Here is a tiny trained network, its code and every weight. The questions are about switching its units off for an input and a class, where a switched-off unit gives its printed mean instead of its output.

import numpy as np


def w(rows, s, z=0):
    codes = np.array(rows[::2]) - 128.0
    scale = np.full(codes.shape[1], s)
    scale[-1] = z or s
    return codes * scale


def f(y):
    return np.maximum(y, 0)


def log_softmax(a):
    a = a - a.max(-1, keepdims=True)
    return a - np.log(np.exp(a).sum(-1, keepdims=True))


def net(x, mask):
    res = np.array(x, float).reshape(1, 4) / 4 @ E
    y = f(res @ A[0][:, :-1].T + A[0][:, -1])
    res = res + np.where(mask, y, B[0][:, -1]) @ B[0][:, :-1]
    return log_softmax(res[-1] @ U[:, :-1].T + U[:, -1])


A, B = {}, {}
E = w([
[179,106,169,52,160,201,48,169,156,194,74],'x0',
[153,200,141,178,81,190,125,222,197,63,153],'x1',
[17,73,134,152,159,130,132,151,175,82,61],'x2',
[120,97,47,1,72,92,143,194,155,140,150],'x3',
],0.01)
A[0] = w([
[155,84,144,121,144,143,65,122,160,162,119,45],'N1',
[181,161,127,107,112,144,110,120,106,112,179,113],'N2',
[144,124,136,100,112,171,44,117,120,144,114,44],'N3',
[76,155,104,164,79,91,186,62,113,66,175,20],'N4',
[132,120,74,55,85,123,120,182,146,156,131,60],'N5',
[118,184,139,174,121,150,74,192,154,103,106,175],'N6',
[118,198,124,151,94,185,130,172,166,73,157,32],'N7',
[103,78,62,21,122,90,139,138,134,138,122,136],'N8',
[86,136,114,122,165,137,131,129,145,119,112,219],'N9',
[129,69,65,69,73,84,111,190,157,149,152,66],'N10',
[69,82,131,153,133,148,116,162,190,67,99,59],'N11',
[137,121,70,89,76,144,131,187,181,114,140,145],'N12',
[42,73,162,123,117,94,121,162,135,88,48,38],'N13',
[32,96,158,127,114,158,90,133,172,117,69,56],'N14',
[176,94,138,106,148,180,60,162,147,206,36,69],'N15',
[155,54,129,94,197,88,130,63,91,173,109,30],'N16',
[183,179,110,124,149,136,67,99,91,122,176,213],'N17',
[166,82,180,79,212,217,99,180,184,216,81,74],'N18',
[157,121,119,89,120,185,76,162,134,131,112,63],'N19',
[140,134,138,205,159,157,108,128,97,143,109,61],'N20',
[202,159,133,113,141,124,79,125,113,149,155,155],'N21',
[103,73,180,75,159,71,93,94,88,248,94,198],'N22',
[123,142,212,161,166,184,129,77,106,113,79,65],'N23',
[115,131,48,106,119,82,110,161,148,127,146,58],'N24',
[137,163,117,142,83,122,169,148,154,91,113,198],'N25',
[164,180,117,116,73,105,114,116,114,191,196,185],'N26',
[125,171,165,142,83,177,140,196,178,126,160,50],'N27',
[149,136,172,186,135,186,92,94,113,121,122,53],'N28',
[188,163,134,102,83,156,66,100,102,152,129,102],'N29',
[131,62,138,81,180,123,108,90,94,196,81,129],'N30',
[72,69,151,130,157,123,167,128,177,52,81,51],'N31',
[86,81,112,157,150,146,106,155,168,133,73,217],'N32',
[122,145,210,191,159,159,83,109,107,137,111,144],'N33',
[153,117,178,55,130,243,34,154,156,139,74,152],'N34',
[171,189,136,118,95,124,182,116,86,170,189,39],'N35',
[164,187,178,122,75,180,89,181,218,125,164,143],'N36',
[193,159,141,128,71,147,144,100,55,182,182,10],'N37',
[123,92,87,132,159,35,146,18,109,144,110,68],'N38',
[101,127,87,82,107,151,157,165,116,124,168,60],'N39',
[80,42,137,126,186,147,109,156,173,119,110,165],'N40',
[84,135,95,161,93,70,168,107,102,124,190,198],'N41',
[104,147,72,168,87,69,180,128,118,78,183,41],'N42',
[146,117,152,162,204,168,121,92,69,115,145,184],'N43',
[124,154,128,133,148,99,182,105,149,90,164,242],'N44',
[166,157,136,160,163,136,138,109,135,135,198,53],'N45',
[170,138,191,134,103,197,112,187,191,73,145,134],'N46',
[166,189,154,218,171,158,128,78,91,141,70,59],'N47',
],0.012,0.011)
B[0] = w([
[141,92,112,181,92,52,183,124,129,76,155,155],'N1',
[169,92,106,101,168,143,93,152,140,164,163,168],'N2',
[117,80,99,163,115,63,182,144,139,86,134,155],'N3',
[159,56,154,236,89,54,252,174,99,51,121,193],'N4',
[105,174,155,112,106,46,84,75,204,78,89,188],'N5',
[97,150,108,150,78,183,100,109,74,184,152,219],'N6',
[106,163,22,226,57,107,141,57,98,174,168,190],'N7',
[83,188,187,66,111,103,54,86,179,91,120,225],'N8',
[121,118,143,90,163,149,69,176,106,150,133,195],'N9',
[99,161,176,67,101,43,120,74,207,77,89,202],'N10',
[199,90,63,108,172,87,92,154,145,152,210,184],'N11',
[103,195,181,49,102,98,86,80,163,120,98,212],'N12',
[228,60,29,139,183,50,128,103,190,167,183,179],'N13',
[196,83,51,117,179,82,106,144,173,159,204,182],'N14',
[144,68,143,192,99,110,208,176,90,62,105,208],'N15',
[115,159,31,204,54,122,127,24,77,170,184,185],'N16',
[137,98,142,93,194,162,77,162,129,156,138,207],'N17',
[135,67,143,187,108,97,214,201,105,53,91,229],'N18',
[121,88,143,170,107,49,184,119,129,88,111,169],'N19',
[124,147,145,107,109,39,124,65,181,84,94,165],'N20',
[172,90,117,113,191,153,107,193,174,168,149,184],'N21',
[77,168,109,161,48,189,69,126,76,190,175,248],'N22',
[109,165,169,63,95,67,88,58,210,77,97,188],'N23',
[132,150,137,109,100,58,112,78,173,87,110,163],'N24',
[82,139,151,126,95,176,125,160,87,155,107,206],'N25',
[148,110,123,107,201,151,67,173,135,154,137,207],'N26',
[118,151,34,201,77,128,116,62,105,149,201,185],'N27',
[145,168,136,96,91,6,124,50,187,87,115,173],'N28',
[183,60,86,123,209,142,132,154,164,151,163,172],'N29',
[77,177,83,172,76,159,93,131,81,190,161,210],'N30',
[213,84,48,118,174,65,100,118,168,149,196,179],'N31',
[159,103,134,67,203,171,67,180,108,156,149,220],'N32',
[107,154,184,45,103,73,89,113,166,95,82,212],'N33',
[99,72,191,175,116,135,206,194,97,84,86,248],'N34',
[218,30,31,140,181,52,131,117,199,153,170,166],'N35',
[78,181,93,166,86,157,97,76,63,176,146,231],'N36',
[222,49,20,137,192,56,90,98,202,156,213,166],'N37',
[112,151,71,196,60,155,155,84,74,167,169,201],'N38',
[133,122,142,126,120,30,126,51,172,70,128,160],'N39',
[178,111,111,100,177,144,94,184,151,176,167,208],'N40',
[114,107,176,162,107,151,125,199,84,111,123,232],'N41',
[134,79,153,191,83,73,214,186,85,49,115,193],'N42',
[94,196,185,62,118,121,62,121,151,105,67,207],'N43',
[95,126,192,137,123,152,107,197,99,123,93,222],'N44',
[136,107,75,144,139,56,145,117,188,110,145,151],'N45',
[84,171,76,152,88,172,96,70,74,188,172,223],'N46',
[100,144,172,79,88,38,112,83,200,81,94,200],'N47',
],0.011,0.017)
U = w([
[94,180,22,200,61,144,119,48,46,180,148,30],'0',
[119,174,166,72,111,70,108,55,218,55,110,51],'1',
[145,49,138,213,118,103,233,208,79,38,122,84],'2',
[226,57,14,116,250,104,104,139,174,168,152,32],'3',
[69,177,204,63,176,230,57,233,49,171,103,246],'4',
],0.013,0.014)

Each question gives the input, the list of numbers given to net, and the class t.
The units are the neurons (one row each of A and B). Each row of codes is followed by its name. A weight is (code - 128) times the scale printed after its matrix; where a second scale follows, it is the last column's (A, B and U).
mask holds one flag per neuron, in row order. A switched-off neuron (its flag False) gives its mean, the last column of its row in B, instead of its output. The means were averaged over made-up inputs and are rounded, as every weight is.
A unit's drop is (log p(t) with every unit on - log p(t) with that unit switched off) / (log p(t) with every unit on - log p(t) with every unit switched off).
The circuit of an input: a set's keep is (log p(t) with only the set's units on - log p(t) with every unit switched off) / (log p(t) with every unit on - log p(t) with every unit switched off). Starting from the 12 units with the biggest drops (on a tie, the unit counted first), units are removed one at a time, each time the one whose removal leaves the highest keep (on an exact tie, the one counted first), for as long as the keep stays at least 0.8.
circuit, biggest first: the units of the circuit, biggest drop first
most important unit: the unit with the biggest drop
top k neurons: the k neurons with the biggest drops, biggest first
drop when u is switched off: that unit's drop, to one decimal
input [-8,-4,-7,-8], class 1: circuit, biggest first => [N47]
input [-7,6,3,1], class 2: top 3 neurons => [N4, N42, N22]
input [-5,-1,6,-1], class 3: circuit, biggest first => [N31, N13]
input [1,7,8,-5], class 3: top 3 neurons => [N11, N14, N31]
input [4,-1,7,6], class 3: top 2 neurons => [N13, N40]
input [8,8,-2,7], class 0: top 3 neurons => [N36, N46, N27]
input [5,5,5,3], class 0: top 3 neurons => [N46, N36, N6]
input [-8,-7,-1,4], class 2: top 3 neurons => [N4, N42, N41]
input [-8,5,6,8], class 1: top 3 neurons => [N12, N10, N8]
input [-8,-7,6,8], class 1: top 3 neurons => [N8, N10, N34]
input [8,0,2,-7], class 2: top 2 neurons => [N18, N34]
input [1,3,-1,-2], class 4: top 2 neurons => [N16, N38]
input [5,6,4,-7], class 1: top 3 neurons => [N33, N23, N47]
input [0,-3,-1,-1], class 4: most important unit => N7
input [8,0,8,-3], class 2: top 3 neurons => [N18, N34, N15]
input [-7,0,7,0], class 2: top 2 neurons => [N4, N42]
input [-1,4,-1,5], class 1: top 3 neurons => [N22, N12, N10]
input [-6,-5,4,5], class 2: drop when N42 is switched off => 0.5
input [-7,-5,-7,-1], class 2: drop when N4 is switched off => 0.8
input [2,3,-1,2], class 4: most important unit => N16
input [4,-4,-2,-5], class 1: drop when N23 is switched off => 0.1
input [3,4,-8,1], class 3: drop when N30 is switched off => 0.0
